Here is a tiny trained network, its code and every weight. The questions are about switching its units off for an input and a target symbol, where a switched-off unit gives its printed mean instead of its output.

import numpy as np


def w(rows, s, z=0):
    codes = np.array(rows[::2]) - 128.0
    scale = np.full(codes.shape[1], s)
    scale[-1] = z or s
    return codes * scale


def f(y):
    return np.maximum(y, 0)


def softmax(a):
    e = np.exp(a - a.max(-1, keepdims=True))
    return e / e.sum(-1, keepdims=True)


def log_softmax(a):
    a = a - a.max(-1, keepdims=True)
    return a - np.log(np.exp(a).sum(-1, keepdims=True))


def net(x, mask):
    ids = ['ΞΣζθλπτψ'.index(c) for c in x.split()]
    T = len(ids)
    res = E[ids] + P[:T]
    u = 0
    for l in range(2):
        r = res
        for j in range(2):
            rows = slice(2 * j, 2 * j + 2)
            q, k, v = (r @ M[l][rows].T for M in (Q, K, V))
            z = softmax(np.where(np.tri(T) > 0, q @ k.T / 2**0.5, -1e9)) @ v
            o = O[l][rows]
            res = res + np.where(mask[u + j], z, o[:, -1]) @ o[:, :-1]
        u += 2
        y = f(res @ A[l][:, :-1].T + A[l][:, -1])
        res = res + np.where(mask[u : u + 12], y, B[l][:, -1]) @ B[l][:, :-1]
        u += 12
    return log_softmax(res[-1] @ U[:, :-1].T + U[:, -1])


Q, K, V, O, A, B = {}, {}, {}, {}, {}, {}
E = w([
[106,83,35,164,158,221,245,49,94,224,183],'Ξ',
[148,207,159,147,95,96,115,183,124,88,46],'Σ',
[104,223,105,91,148,52,94,248,103,75,44],'ζ',
[141,253,159,98,23,206,55,211,42,134,45],'θ',
[161,204,170,128,223,21,139,132,154,85,124],'λ',
[209,230,200,174,83,9,161,140,92,142,51],'π',
[138,186,134,81,105,194,46,181,99,63,68],'τ',
[169,136,203,200,51,141,163,78,110,71,89],'ψ',
],0.0052)
P = w([
[34,101,160,194,209,140,47,164,55,42,177],'0',
[212,206,255,135,97,162,249,191,132,167,101],'1',
[192,240,105,66,105,187,202,170,77,213,56],'2',
[210,201,82,98,59,141,180,166,85,198,76],'3',
[216,194,63,135,42,125,159,147,105,189,68],'4',
[243,185,50,184,39,114,153,119,133,171,50],'5',
[252,169,43,207,12,143,123,88,164,150,38],'6',
],0.0034)
Q[0] = w([
[129,111,183,105,116,110,119,175,86,120,128],'L0H1',
[141,168,32,132,120,165,117,98,119,180,125],'L0H1',
[254,236,61,201,59,163,244,142,7,208,4],'L0H2',
[250,229,67,197,56,145,234,137,16,207,6],'L0H2',
],0.0058)
K[0] = w([
[179,191,153,60,130,91,109,144,213,108,88],'L0H1',
[98,71,133,193,165,154,155,96,146,121,171],'L0H1',
[40,26,61,164,242,205,189,58,119,157,254],'L0H2',
[53,43,74,154,239,199,186,69,125,157,252],'L0H2',
],0.0065)
V[0] = w([
[101,173,202,84,110,143,40,211,139,20,60],'L0H1',
[186,175,254,155,153,34,67,121,141,41,119],'L0H1',
[126,249,173,113,163,48,100,231,127,96,61],'L0H2',
[209,239,167,120,8,201,136,139,106,160,41],'L0H2',
],0.0051)
O[0] = w([
[96,182,225,66,201,225,156,211,109,119,179,90],'L0H1',
[55,129,194,136,150,234,246,125,182,190,111,88],'L0H1',
[177,75,105,151,80,75,76,240,226,91,77,2],'L0H2',
[206,254,99,187,112,103,74,120,124,203,180,154],'L0H2',
],0.0055,0.0032)
A[0] = w([
[127,56,143,186,68,107,170,198,206,117,24,179],'L0N1',
[97,167,108,80,175,190,88,129,62,132,235,161],'L0N2',
[20,177,160,105,251,247,213,117,104,173,233,167],'L0N3',
[222,232,163,189,104,2,143,112,97,118,74,251],'L0N4',
[157,145,140,68,102,111,76,192,94,89,76,163],'L0N5',
[34,104,199,127,114,138,161,86,100,74,131,109],'L0N6',
[110,132,229,152,133,147,206,134,121,140,126,138],'L0N7',
[204,106,72,162,49,63,136,89,168,184,136,68],'L0N8',
[193,169,133,117,94,152,201,117,201,153,115,177],'L0N9',
[126,180,164,88,154,138,36,179,94,57,177,127],'L0N10',
[154,116,27,179,66,63,25,85,112,135,162,123],'L0N11',
[70,99,117,86,209,159,45,188,166,76,154,117],'L0N12',
],0.0059,0.0028)
B[0] = w([
[86,177,183,147,70,133,89,229,159,84,68,149],'L0N1',
[188,75,88,196,174,78,136,136,140,183,127,163],'L0N2',
[130,216,254,170,213,76,153,133,173,44,243,178],'L0N3',
[177,133,115,106,58,226,101,151,104,148,149,254],'L0N4',
[179,90,168,142,125,126,81,173,122,118,179,162],'L0N5',
[56,162,135,246,155,98,99,145,64,122,127,138],'L0N6',
[106,163,74,174,87,182,104,111,133,165,90,160],'L0N7',
[146,202,101,99,54,152,49,133,123,114,61,170],'L0N8',
[127,187,126,158,163,134,126,192,102,202,164,185],'L0N9',
[189,70,26,95,129,106,89,105,147,159,108,149],'L0N10',
[119,198,167,216,152,99,35,167,51,101,147,181],'L0N11',
[157,76,54,71,170,95,95,185,179,111,160,137],'L0N12',
],0.0066,0.0076)
Q[1] = w([
[232,244,9,249,38,221,18,169,13,249,107],'L1H1',
[253,246,70,218,95,255,35,190,11,243,218],'L1H1',
[51,29,114,58,175,51,208,44,117,146,77],'L1H2',
[96,51,37,82,145,96,218,54,87,167,107],'L1H2',
],0.0067)
K[1] = w([
[23,84,143,243,155,82,82,75,53,49,128],'L1H1',
[36,99,97,243,115,69,89,63,38,89,126],'L1H1',
[239,209,64,108,78,184,152,109,73,234,118],'L1H2',
[247,246,84,12,83,239,253,139,85,248,99],'L1H2',
],0.006)
V[1] = w([
[156,161,110,122,30,186,58,203,137,168,48],'L1H1',
[208,52,1,88,71,122,6,173,96,175,65],'L1H1',
[81,163,146,120,11,195,154,138,107,92,6],'L1H2',
[216,215,186,174,66,203,123,79,44,244,187],'L1H2',
],0.0056)
O[1] = w([
[93,67,116,215,87,88,74,203,113,160,162,56],'L1H1',
[161,45,155,208,2,22,111,103,112,155,111,9],'L1H1',
[108,86,68,161,102,218,209,228,42,97,145,2],'L1H2',
[93,72,125,112,89,221,124,98,145,176,229,144],'L1H2',
],0.0058,0.0047)
A[1] = w([
[151,70,167,207,96,41,123,185,74,93,75,111],'L1N1',
[138,113,33,96,87,143,163,48,104,208,51,128],'L1N2',
[144,159,168,206,124,111,49,174,140,76,143,134],'L1N3',
[157,147,211,154,104,17,105,75,163,99,22,57],'L1N4',
[150,163,203,114,156,103,96,150,160,184,139,149],'L1N5',
[116,25,139,157,60,157,151,185,98,149,211,80],'L1N6',
[151,112,181,125,49,89,60,57,136,115,162,131],'L1N7',
[146,211,111,41,218,158,164,110,141,67,67,136],'L1N8',
[123,119,11,158,91,118,109,115,56,183,51,153],'L1N9',
[98,84,130,51,110,120,253,47,179,104,150,47],'L1N10',
[141,117,189,138,94,47,57,87,194,186,87,83],'L1N11',
[92,124,130,74,120,124,187,151,208,89,56,2],'L1N12',
],0.006,0.0038)
B[1] = w([
[175,137,102,146,89,160,190,75,45,59,172,173],'L1N1',
[152,54,60,122,154,155,167,157,230,188,45,164],'L1N2',
[174,77,131,112,108,95,157,115,199,139,94,192],'L1N3',
[89,124,167,52,196,177,188,137,55,143,80,182],'L1N4',
[83,148,135,177,126,129,124,147,81,120,180,188],'L1N5',
[75,88,102,59,178,195,170,69,87,156,86,162],'L1N6',
[97,185,181,85,89,112,61,72,114,74,196,174],'L1N7',
[87,95,48,116,38,136,118,75,115,123,146,249],'L1N8',
[95,130,94,171,178,125,126,199,180,134,55,178],'L1N9',
[202,151,232,64,3,68,173,114,206,82,113,133],'L1N10',
[69,49,136,70,168,104,123,138,134,218,128,176],'L1N11',
[73,186,105,114,59,20,89,162,203,115,52,130],'L1N12',
],0.007,0.012)
U = w([
[202,87,106,37,51,134,162,68,181,96,112,92],'Ξ',
[230,150,146,245,115,108,115,167,204,69,165,252],'Σ',
[201,125,166,117,189,118,205,154,100,95,98,95],'ζ',
[110,113,136,164,65,74,97,154,184,184,223,119],'θ',
[54,164,100,165,116,99,85,154,172,94,66,47],'λ',
[50,44,77,152,181,156,156,143,159,216,53,136],'π',
[84,125,198,69,225,125,118,158,149,193,103,72],'τ',
[82,181,151,134,99,151,105,104,3,27,222,156],'ψ',
],0.0062,0.0033)

Each question gives the input, a string of symbols that net reads in full, and the target symbol t.
The units are the heads (2 rows each of Q, K, V and O) and the neurons (one row each of A and B). Each row of codes is followed by its name. A weight is (code - 128) times the scale printed after its matrix; where a second scale follows, it is the last column's (O, A, B and U).
mask holds one flag per unit, layer by layer, with each layer's heads first. A switched-off unit (its flag False) gives its mean, the last column of its rows in O or B, instead of its output. The means were averaged over made-up inputs and are rounded, as every weight is.
A unit's drop is (log p(t) with every unit on - log p(t) with that unit switched off) / (log p(t) with every unit on - log p(t) with every unit switched off).
The circuit of an input: a set's keep is (log p(t) with only the set's units on - log p(t) with every unit switched off) / (log p(t) with every unit on - log p(t) with every unit switched off). Starting from the 12 units with the biggest drops (on a tie, the unit counted first), units are removed one at a time, each time the one whose removal leaves the highest keep (on an exact tie, the one counted first), for as long as the keep stays at least 0.8.
units of the circuit, in order: the units of the circuit, biggest drop first
unit that matters most: the unit with the biggest drop
top k neurons: the k neurons with the biggest drops, biggest first
k most important neurons of layer l: the k neurons of layer l with the biggest drops, biggest first
heads that matter: for each layer, one digit per head in row order, 1 if its drop is at least 0.15 and else 0, layers parted by /
input τ ψ π ψ π ζ ζ, target τ: unit that matters most	L0H1
input θ λ ψ π ψ ζ ψ, target θ: units of the circuit, in order	(L0H2; L1H1)
input Ξ ψ Ξ π, target Ξ: top 2 neurons	(L0N4; L0N3)
input θ π λ, target θ: units of the circuit, in order	(L0H2; L1H1)
input τ Σ λ, target τ: 2 most important neurons of layer 0	(L0N12; L0N10)
input π τ Ξ Ξ Ξ ψ Ξ, target π: heads that matter	11 / 01
input τ π ζ θ, target τ: top 2 neurons	(L0N12; L0N10)
input π ψ ψ τ, target π: top 2 neurons	(L1N6; L0N3)
input λ τ λ ψ ζ ψ π, target λ: top 4 neurons	(L0N3; L0N1; L1N12; L0N4)
input π Σ ψ ζ, target π: top 2 neurons	(L1N6; L0N3)
input ζ Σ Ξ λ Σ Ξ λ, target ζ: top 2 neurons	(L0N11; L1N4)
input θ π ζ, target θ: heads that matter	11 / 11
input τ Ξ ζ Ξ π θ, target τ: 2 most important neurons of layer 0	(L0N12; L0N3)
input θ τ Ξ Ξ Ξ Ξ, target θ: units of the circuit, in order	(L1H1)
input τ ψ Ξ Ξ ψ τ, target τ: 2 most important neurons of layer 0	(L0N12; L0N3)
input π π ψ Ξ Ξ τ π, target π: top 2 neurons	(L0N3; L1N6)
input ζ Ξ λ Ξ, target ζ: 2 most important neurons of layer 0	(L0N11; L0N12)
input π θ Ξ Σ, target ψ: heads that matter	10 / 10
input Ξ λ ζ, target ψ: heads that matter	11 / 10
input Ξ Ξ π π, target Ξ: heads that matter	01 / 10
input τ τ τ θ τ Σ Σ, target τ: heads that matter	11 / 01
input θ π Ξ, target ψ: heads that matter	11 / 10
input ζ π π Ξ Ξ ψ, target ζ: heads that matter	11 / 11
input ψ π Ξ Ξ ζ, target ψ: heads that matter	10 / 10
input θ ψ ψ π Ξ Ξ, target θ: heads that matter	11 / 11
input Ξ Ξ τ λ, target Ξ: top 2 neurons	(L0N11; L0N3)
input Ξ Ξ ψ ψ, target Ξ: top 3 neurons	(L0N3; L0N4; L0N11)
input θ Ξ τ Σ, target ψ: top 3 neurons	(L0N3; L1N3; L1N2)
